Below is a small trained network, with its code and all its weights. Each question gives an input and a target symbol and asks what happens when units are switched off, that is, made to give their printed mean instead of their output.

import numpy as np


def w(rows, s, z=0):
    codes = np.array(rows[::2]) - 128.0
    scale = np.full(codes.shape[1], s)
    scale[-1] = z or s
    return codes * scale


def norm(h):
    return h / np.sqrt((h * h).mean(-1, keepdims=True) + 1e-5)


def f(y):
    return np.maximum(y, 0)


def softmax(a):
    e = np.exp(a - a.max(-1, keepdims=True))
    return e / e.sum(-1, keepdims=True)


def log_softmax(a):
    a = a - a.max(-1, keepdims=True)
    return a - np.log(np.exp(a).sum(-1, keepdims=True))


def net(x, mask):
    ids = ['αγδεηθλμξπστφψω'.index(c) for c in x.split()]
    T = len(ids)
    res = E[ids] + P[:T]
    r = norm(res)
    for j in range(2):
        rows = slice(3 * j, 3 * j + 3)
        q, k, v = (r @ M[0][rows].T for M in (Q, K, V))
        z = softmax(np.where(np.tri(T) > 0, q @ k.T / 3**0.5, -1e9)) @ v
        o = O[0][rows]
        res = res + np.where(mask[j], z, o[:, -1]) @ o[:, :-1]
    y = f(norm(res) @ A[0][:, :-1].T + A[0][:, -1])
    res = res + np.where(mask[2:6], y, B[0][:, -1]) @ B[0][:, :-1]
    return log_softmax(norm(res)[-1] @ U[:, :-1].T + U[:, -1])


Q, K, V, O, A, B = {}, {}, {}, {}, {}, {}
E = w([
[111,75,101,108,175],'α',
[122,135,125,112,181],'γ',
[165,19,105,190,198],'δ',
[163,130,82,137,181],'ε',
[120,137,193,85,137],'η',
[130,125,102,163,158],'θ',
[107,39,116,131,226],'λ',
[144,192,183,184,180],'μ',
[84,123,162,152,161],'ξ',
[142,218,126,129,203],'π',
[155,138,111,60,244],'σ',
[139,72,91,93,159],'τ',
[249,151,152,40,157],'φ',
[124,218,235,53,217],'ψ',
[187,72,166,104,101],'ω',
],0.013)
P = w([
[81,141,117,99,39],'0',
[149,124,208,103,254],'1',
[173,118,179,103,234],'2',
[193,104,163,116,212],'3',
[187,77,102,77,183],'4',
[196,142,118,104,181],'5',
[193,94,88,52,180],'6',
[193,109,127,70,190],'7',
[196,95,109,48,207],'8',
[175,135,138,54,214],'9',
],0.0058)
Q[0] = w([
[150,140,91,132,201],'H0',
[121,89,184,144,150],'H0',
[134,127,119,185,120],'H0',
[46,102,117,197,1],'H1',
[122,150,180,97,151],'H1',
[96,138,83,195,45],'H1',
],0.0095)
K[0] = w([
[168,96,94,104,33],'H0',
[147,109,157,67,24],'H0',
[90,90,230,82,196],'H0',
[255,80,180,105,202],'H1',
[158,116,66,148,86],'H1',
[123,109,199,89,255],'H1',
],0.0075)
V[0] = w([
[82,43,74,129,90],'H0',
[50,183,93,186,178],'H0',
[102,49,110,231,165],'H0',
[19,122,12,112,77],'H1',
[50,106,254,158,142],'H1',
[97,231,140,170,79],'H1',
],0.012)
O[0] = w([
[123,68,171,161,21,96],'H0',
[41,100,151,198,186,99],'H0',
[15,190,143,160,86,114],'H0',
[184,140,100,192,123,254],'H1',
[167,163,240,103,106,78],'H1',
[161,10,181,156,184,115],'H1',
],0.011,0.0069)
A[0] = w([
[78,217,120,82,204,224],'N0',
[142,128,254,80,104,252],'N1',
[144,131,214,26,144,21],'N2',
[99,26,152,158,85,212],'N3',
],0.0091,0.0029)
B[0] = w([
[12,124,111,66,160,255],'N0',
[28,70,90,168,30,254],'N1',
[152,19,55,68,99,234],'N2',
[252,254,176,208,162,169],'N3',
],0.0077,0.0049)
U = w([
[144,137,75,176,72,106],'α',
[125,134,170,146,246,207],'γ',
[61,166,156,146,105,207],'δ',
[76,76,69,115,186,150],'ε',
[255,177,140,92,215,167],'η',
[49,43,31,200,142,42],'θ',
[53,170,173,138,104,226],'λ',
[88,140,160,88,218,174],'μ',
[174,120,179,227,151,99],'ξ',
[84,54,193,130,192,75],'π',
[127,142,98,73,223,2],'σ',
[175,211,131,171,63,82],'τ',
[221,128,84,56,82,57],'φ',
[173,135,228,123,142,178],'ψ',
[161,63,108,101,63,187],'ω',
],0.0081,0.0033)

Each question gives the input, a string of symbols that net reads in full, and the target symbol t.
The units are the heads (3 rows each of Q, K, V and O) and the neurons (one row each of A and B). Each row of codes is followed by its name. A weight is (code - 128) times the scale printed after its matrix; where a second scale follows, it is the last column's (O, A, B and U).
mask holds one flag per unit, heads first, then neurons. A switched-off unit (its flag False) gives its mean, the last column of its rows in O or B, instead of its output. The means were averaged over made-up inputs and are rounded, as every weight is.
A unit's drop is (log p(t) with every unit on - log p(t) with that unit switched off) / (log p(t) with every unit on - log p(t) with every unit switched off).
The circuit of an input: a set's keep is (log p(t) with only the set's units on - log p(t) with every unit switched off) / (log p(t) with every unit on - log p(t) with every unit switched off). Starting from all 6 units, units are removed one at a time, each time the one whose removal leaves the highest keep (on an exact tie, the one counted first), for as long as the keep stays at least 0.8.
units of the circuit, in order: the units of the circuit, biggest drop first
k most important neurons: the k neurons with the biggest drops, biggest first
which heads matter: for each layer, one digit per head in row order, 1 if its drop is at least 0.15 and else 0, layers parted by /
drop when u is switched off: that unit's drop, to one decimal
input ε α γ, target θ: which heads matter : 11
input γ α η σ μ σ ε, target η: which heads matter : 01
input ε λ η, target θ: which heads matter : 01
input ε δ ε λ σ, target θ: units of the circuit, in order : H1
input ω ε η, target φ: which heads matter : 10
input γ θ η γ φ ψ ξ ε, target η: units of the circuit, in order : H1, H0
input η ε γ λ μ γ τ δ, target ω: units of the circuit, in order : H1, N1, N2
input γ η φ ε γ, target η: units of the circuit, in order : H1, H0
input η θ γ σ λ τ, target ω: 3 most important neurons : N1, N2, N0
input γ η ψ γ τ θ, target η: units of the circuit, in order : N1, H1
input γ ε δ ξ ε ω ψ λ α, target η: 3 most important neurons : N1, N2, N0
input ω π π, target φ: drop when H0 is switched off : 1.1
input γ μ τ σ σ σ ξ τ η θ, target η: drop when H1 is switched off : 0.2
input ω θ φ π δ, target φ: drop when H1 is switched off : 0.2
input γ ε μ α ε φ λ τ θ η, target η: units of the circuit, in order : H1
